Here is a tiny trained network, its code and every weight. The questions are about switching its units off for an input and a target symbol, where a switched-off unit gives its printed mean instead of its output.

import numpy as np


def w(rows, s, z=0):
    codes = np.array(rows[::2]) - 128.0
    scale = np.full(codes.shape[1], s)
    scale[-1] = z or s
    return codes * scale


def norm(h):
    return h / np.sqrt((h * h).mean(-1, keepdims=True) + 1e-5)


def f(y):
    return y / 2 * (1 + np.tanh(0.7978845608 * (y + 0.044715 * y**3)))


def softmax(a):
    e = np.exp(a - a.max(-1, keepdims=True))
    return e / e.sum(-1, keepdims=True)


def log_softmax(a):
    a = a - a.max(-1, keepdims=True)
    return a - np.log(np.exp(a).sum(-1, keepdims=True))


def net(x, mask):
    ids = ['γδεζηθπστφω'.index(c) for c in x.split()]
    T = len(ids)
    res = E[ids] + P[:T]
    q, k, v = (norm(res) @ M[0].T for M in (Q, K, V))
    z = softmax(np.where(np.tri(T) > 0, q @ k.T / 4**0.5, -1e9)) @ v
    res = res + np.where(mask[0], z, O[0][:, -1]) @ O[0][:, :-1]
    y = f(norm(res) @ A[0][:, :-1].T + A[0][:, -1])
    res = res + np.where(mask[1:13], y, B[0][:, -1]) @ B[0][:, :-1]
    return log_softmax(norm(res)[-1] @ U[:, :-1].T + U[:, -1])


Q, K, V, O, A, B = {}, {}, {}, {}, {}, {}
E = w([
[116,132,89,146,119],'γ',
[161,122,250,214,135],'δ',
[51,127,89,138,95],'ε',
[75,111,36,106,94],'ζ',
[180,167,122,149,73],'η',
[126,106,74,105,86],'θ',
[155,145,24,63,163],'π',
[133,106,203,182,158],'σ',
[128,84,121,165,80],'τ',
[188,161,131,30,165],'φ',
[177,94,101,69,154],'ω',
],0.018)
P = w([
[6,141,117,60,92],'0',
[187,133,108,164,175],'1',
[50,106,167,57,69],'2',
[163,140,133,159,178],'3',
[56,112,175,78,95],'4',
[134,145,151,161,181],'5',
[63,124,158,80,75],'6',
],0.012)
Q[0] = w([
[138,38,150,60,114],'head 0',
[194,81,109,148,163],'head 0',
[148,177,64,228,254],'head 0',
[91,126,84,213,158],'head 0',
],0.0089)
K[0] = w([
[194,82,183,70,143],'head 0',
[166,146,104,127,53],'head 0',
[148,251,109,194,34],'head 0',
[120,152,83,167,71],'head 0',
],0.012)
V[0] = w([
[132,254,53,119,61],'head 0',
[110,125,139,39,96],'head 0',
[198,239,196,82,81],'head 0',
[124,227,146,218,20],'head 0',
],0.0069)
O[0] = w([
[174,217,121,191,110,205],'head 0',
[126,119,142,89,119,205],'head 0',
[96,254,197,143,142,60],'head 0',
[146,202,35,231,131,1],'head 0',
],0.0096,0.0038)
A[0] = w([
[114,191,113,17,102,91],'neuron 0',
[192,66,134,229,228,2],'neuron 1',
[203,147,70,99,249,152],'neuron 2',
[168,61,103,81,83,139],'neuron 3',
[144,65,216,196,84,161],'neuron 4',
[88,77,165,196,68,163],'neuron 5',
[167,175,132,96,198,216],'neuron 6',
[109,161,33,186,83,118],'neuron 7',
[98,96,165,82,129,124],'neuron 8',
[220,34,66,191,155,147],'neuron 9',
[56,249,118,125,116,185],'neuron 10',
[172,108,219,169,196,253],'neuron 11',
],0.011,0.0061)
B[0] = w([
[46,208,178,202,116,255],'neuron 0',
[116,37,173,68,36,165],'neuron 1',
[86,110,56,86,86,252],'neuron 2',
[166,156,106,186,194,250],'neuron 3',
[97,231,84,36,110,182],'neuron 4',
[154,195,31,86,80,191],'neuron 5',
[208,101,155,143,2,221],'neuron 6',
[161,88,171,125,114,204],'neuron 7',
[138,139,107,173,148,217],'neuron 8',
[71,200,197,123,164,245],'neuron 9',
[244,78,236,169,209,182],'neuron 10',
[118,82,111,181,207,208],'neuron 11',
],0.0083,0.0062)
U = w([
[114,39,166,172,27,128],'γ',
[114,148,248,127,124,136],'δ',
[87,121,100,235,111,88],'ε',
[66,104,49,118,205,38],'ζ',
[206,105,148,204,124,255],'η',
[142,159,129,158,208,119],'θ',
[171,128,60,65,73,166],'π',
[83,39,209,33,124,77],'σ',
[77,203,144,115,70,66],'τ',
[206,121,175,103,48,137],'φ',
[154,22,92,124,157,222],'ω',
],0.015,0.0052)

Each question gives the input, a string of symbols that net reads in full, and the target symbol t.
The units are the heads (4 rows each of Q, K, V and O) and the neurons (one row each of A and B). Each row of codes is followed by its name. A weight is (code - 128) times the scale printed after its matrix; where a second scale follows, it is the last column's (O, A, B and U).
mask holds one flag per unit, heads first, then neurons. A switched-off unit (its flag False) gives its mean, the last column of its rows in O or B, instead of its output. The means were averaged over made-up inputs and are rounded, as every weight is.
A unit's drop is (log p(t) with every unit on - log p(t) with that unit switched off) / (log p(t) with every unit on - log p(t) with every unit switched off).
The circuit of an input: a set's keep is (log p(t) with only the set's units on - log p(t) with every unit switched off) / (log p(t) with every unit on - log p(t) with every unit switched off). Starting from the 12 units with the biggest drops (on a tie, the unit counted first), units are removed one at a time, each time the one whose removal leaves the highest keep (on an exact tie, the one counted first), for as long as the keep stays at least 0.8.
units of the circuit, in order: the units of the circuit, biggest drop first
unit that matters most: the unit with the biggest drop
top k neurons: the k neurons with the biggest drops, biggest first
drop when u is switched off: that unit's drop, to one decimal
input η π φ ε, target η: units of the circuit, in order : head 0; neuron 10
input τ ω φ ε φ π γ, target δ: top 2 neurons : neuron 2; neuron 10
input γ ζ σ τ, target τ: units of the circuit, in order : neuron 4
input γ δ σ π τ π, target π: units of the circuit, in order : neuron 6; neuron 2
input τ η π τ ζ ζ, target η: top 2 neurons : neuron 10; neuron 7
input π θ σ τ π σ π, target ζ: units of the circuit, in order : head 0; neuron 3; neuron 5
input ω π π, target σ: top 3 neurons : neuron 5; neuron 4; neuron 9
input ζ τ γ, target π: units of the circuit, in order : head 0; neuron 5
input π φ θ φ ζ ω, target ω: units of the circuit, in order : neuron 11; neuron 2
input φ γ π, target δ: units of the circuit, in order : head 0; neuron 0; neuron 10
input σ γ ζ, target ζ: units of the circuit, in order : neuron 6; head 0
input π τ π η π ε, target η: top 2 neurons : neuron 10; neuron 7
input τ γ γ, target π: units of the circuit, in order : head 0; neuron 0
input γ ε σ γ, target γ: unit that matters most : neuron 1
input π ε π π ε σ ζ, target ζ: top 4 neurons : neuron 6; neuron 3; neuron 1; neuron 9
input π σ π δ π, target τ: top 2 neurons : neuron 0; neuron 11
input π γ γ σ π σ π, target ζ: units of the circuit, in order : head 0; neuron 3
input π π η γ ζ ω, target η: top 2 neurons : neuron 10; neuron 11
input δ π ε ω, target ω: top 3 neurons : neuron 11; neuron 2; neuron 6
input π π σ π γ, target ζ: unit that matters most : neuron 6
input π δ σ φ, target φ: top 2 neurons : neuron 6; neuron 2
input π π σ τ, target τ: drop when neuron 9 is switched off : 0.7
input π γ δ, target τ: drop when neuron 4 is switched off : 1.4
